Here is a tiny trained network, its code and every weight. The questions are about switching its units off for an input and a class, where a switched-off unit gives its printed mean instead of its output.

import numpy as np


def w(rows, s, z=0):
    codes = np.array(rows[::2]) - 128.0
    scale = np.full(codes.shape[1], s)
    scale[-1] = z or s
    return codes * scale


def norm(h):
    return h / np.sqrt((h * h).mean(-1, keepdims=True) + 1e-5)


def f(y):
    return y / 2 * (1 + np.tanh(0.7978845608 * (y + 0.044715 * y**3)))


def log_softmax(a):
    a = a - a.max(-1, keepdims=True)
    return a - np.log(np.exp(a).sum(-1, keepdims=True))


def net(x, mask):
    res = np.array(x, float).reshape(1, 7) / 4 @ E
    u = 0
    for l in range(3):
        y = f(norm(res) @ A[l][:, :-1].T + A[l][:, -1])
        res = res + np.where(mask[u : u + 5], y, B[l][:, -1]) @ B[l][:, :-1]
        u += 5
    return log_softmax(norm(res)[-1] @ U[:, :-1].T + U[:, -1])


A, B = {}, {}
E = w([
[146,253,234,132,227,149,79,240,234,122],'x0',
[92,92,139,174,95,163,118,104,194,94],'x1',
[140,154,169,154,88,182,158,158,188,113],'x2',
[48,52,190,46,61,204,118,110,107,199],'x3',
[199,96,139,149,188,109,176,29,86,135],'x4',
[112,110,41,206,124,145,129,148,205,87],'x5',
[154,180,169,145,115,52,140,147,143,132],'x6',
],0.012)
A[0] = w([
[122,174,96,157,173,107,113,183,189,119,29],'L0N0',
[195,146,89,162,253,72,131,93,89,111,159],'L0N1',
[135,177,59,166,142,58,129,179,150,109,35],'L0N2',
[130,118,70,238,137,106,131,116,201,84,108],'L0N3',
[159,198,166,132,101,133,131,168,137,101,3],'L0N4',
],0.042,0.0059)
B[0] = w([
[88,162,176,122,182,114,66,152,111,110,201],'L0N0',
[125,135,229,201,158,86,100,163,88,5,253],'L0N1',
[188,133,109,128,63,126,2,186,69,95,200],'L0N2',
[109,99,74,139,120,184,224,73,181,132,208],'L0N3',
[170,120,111,141,153,159,215,119,172,157,178],'L0N4',
],0.024,0.04)
A[1] = w([
[101,149,216,85,145,157,108,147,176,159,110],'L1N0',
[166,154,196,147,84,57,132,125,151,158,42],'L1N1',
[99,153,255,125,126,87,144,168,185,174,13],'L1N2',
[138,173,193,104,141,46,150,119,164,184,3],'L1N3',
[134,167,163,125,78,33,134,121,132,149,50],'L1N4',
],0.056,0.004)
B[1] = w([
[118,124,213,155,163,144,144,138,124,84,237],'L1N0',
[160,182,120,168,145,45,151,85,199,165,182],'L1N1',
[149,198,157,127,187,148,81,181,157,137,253],'L1N2',
[48,126,131,161,170,144,38,168,81,48,166],'L1N3',
[122,85,254,113,88,202,125,154,32,43,160],'L1N4',
],0.022,0.028)
A[2] = w([
[220,141,201,123,194,178,186,55,171,227,204],'L2N0',
[30,219,138,97,230,164,137,226,251,176,164],'L2N1',
[49,131,55,71,106,79,91,88,121,183,253],'L2N2',
[254,160,80,102,142,147,71,176,129,199,166],'L2N3',
[95,68,137,80,156,92,173,71,29,161,211],'L2N4',
],0.032,0.0034)
B[2] = w([
[123,143,147,144,86,135,121,180,129,57,170],'L2N0',
[167,100,190,157,52,32,134,119,62,79,254],'L2N1',
[113,143,129,51,32,126,195,204,136,128,143],'L2N2',
[181,151,139,92,22,177,250,146,114,178,144],'L2N3',
[135,125,130,144,158,110,12,130,68,130,165],'L2N4',
],0.023,0.031)
U = w([
[106,104,89,65,91,121,83,159,87,183,112],'0',
[147,156,213,185,142,88,92,180,114,56,156],'1',
[118,101,83,171,125,156,238,78,198,133,136],'2',
[90,177,119,70,246,73,141,61,222,248,3],'3',
],0.012,0.0064)

Each question gives the input, the list of numbers given to net, and the class t.
The units are the neurons (one row each of A and B). Each row of codes is followed by its name. A weight is (code - 128) times the scale printed after its matrix; where a second scale follows, it is the last column's (A, B and U).
mask holds one flag per neuron, layer by layer. A switched-off neuron (its flag False) gives its mean, the last column of its row in B, instead of its output. The means were averaged over made-up inputs and are rounded, as every weight is.
A unit's drop is (log p(t) with every unit on - log p(t) with that unit switched off) / (log p(t) with every unit on - log p(t) with every unit switched off).
The circuit of an input: a set's keep is (log p(t) with only the set's units on - log p(t) with every unit switched off) / (log p(t) with every unit on - log p(t) with every unit switched off). Starting from the 12 units with the biggest drops (on a tie, the unit counted first), units are removed one at a time, each time the one whose removal leaves the highest keep (on an exact tie, the one counted first), for as long as the keep stays at least 0.8.
circuit, biggest first: the units of the circuit, biggest drop first
top k neurons: the k neurons with the biggest drops, biggest first
k most important neurons of layer l: the k neurons of layer l with the biggest drops, biggest first
drop of u: that unit's drop, to one decimal
input [-8,4,-8,6,3,-8,-8], class 0: top 2 neurons : (L0N1, L1N0)
input [-5,7,-8,8,-1,7,-1], class 0: top 3 neurons : (L0N1, L1N2, L1N0)
input [-4,5,-1,-4,6,6,-3], class 2: circuit, biggest first : (L0N3)
input [-4,3,0,5,8,6,-8], class 0: 3 most important neurons of layer 1 : (L1N2, L1N0, L1N1)
input [-4,1,-1,5,-3,2,-4], class 0: top 4 neurons : (L0N1, L0N0, L1N2, L1N0)
input [-8,-2,7,-8,-8,-6,8], class 2: top 2 neurons : (L0N1, L2N3)
input [-8,3,1,8,3,-1,4], class 0: top 2 neurons : (L0N1, L0N0)
input [-8,-6,7,1,-7,7,-2], class 2: top 2 neurons : (L1N2, L0N1)
input [-8,-4,3,6,-2,1,-5], class 0: top 4 neurons : (L0N1, L0N0, L1N2, L1N0)
input [-8,3,1,5,-1,-4,0], class 0: top 2 neurons : (L0N1, L0N0)
input [-6,2,1,7,3,2,7], class 0: top 3 neurons : (L0N1, L0N0, L1N2)
input [-4,-4,3,8,-8,7,-6], class 0: 2 most important neurons of layer 1 : (L1N0, L1N2)
input [-8,-5,-6,4,-2,6,4], class 0: top 2 neurons : (L0N1, L1N0)
input [-8,3,-2,-8,-5,6,1], class 2: most important neuron of layer 2 : (L2N1)
input [0,8,0,1,-1,8,1], class 2: drop of L0N3 : 0.9
input [-4,2,3,-1,-8,6,-2], class 2: drop of L2N0 : 0.0
input [-8,4,-7,-2,-7,5,-5], class 2: drop of L0N3 : 0.1
input [-6,-5,-8,8,7,5,-7], class 0: 2 most important neurons of layer 0 : (L0N1, L0N4)
input [-8,-3,3,3,-5,-5,-7], class 0: 2 most important neurons of layer 0 : (L0N1, L0N0)
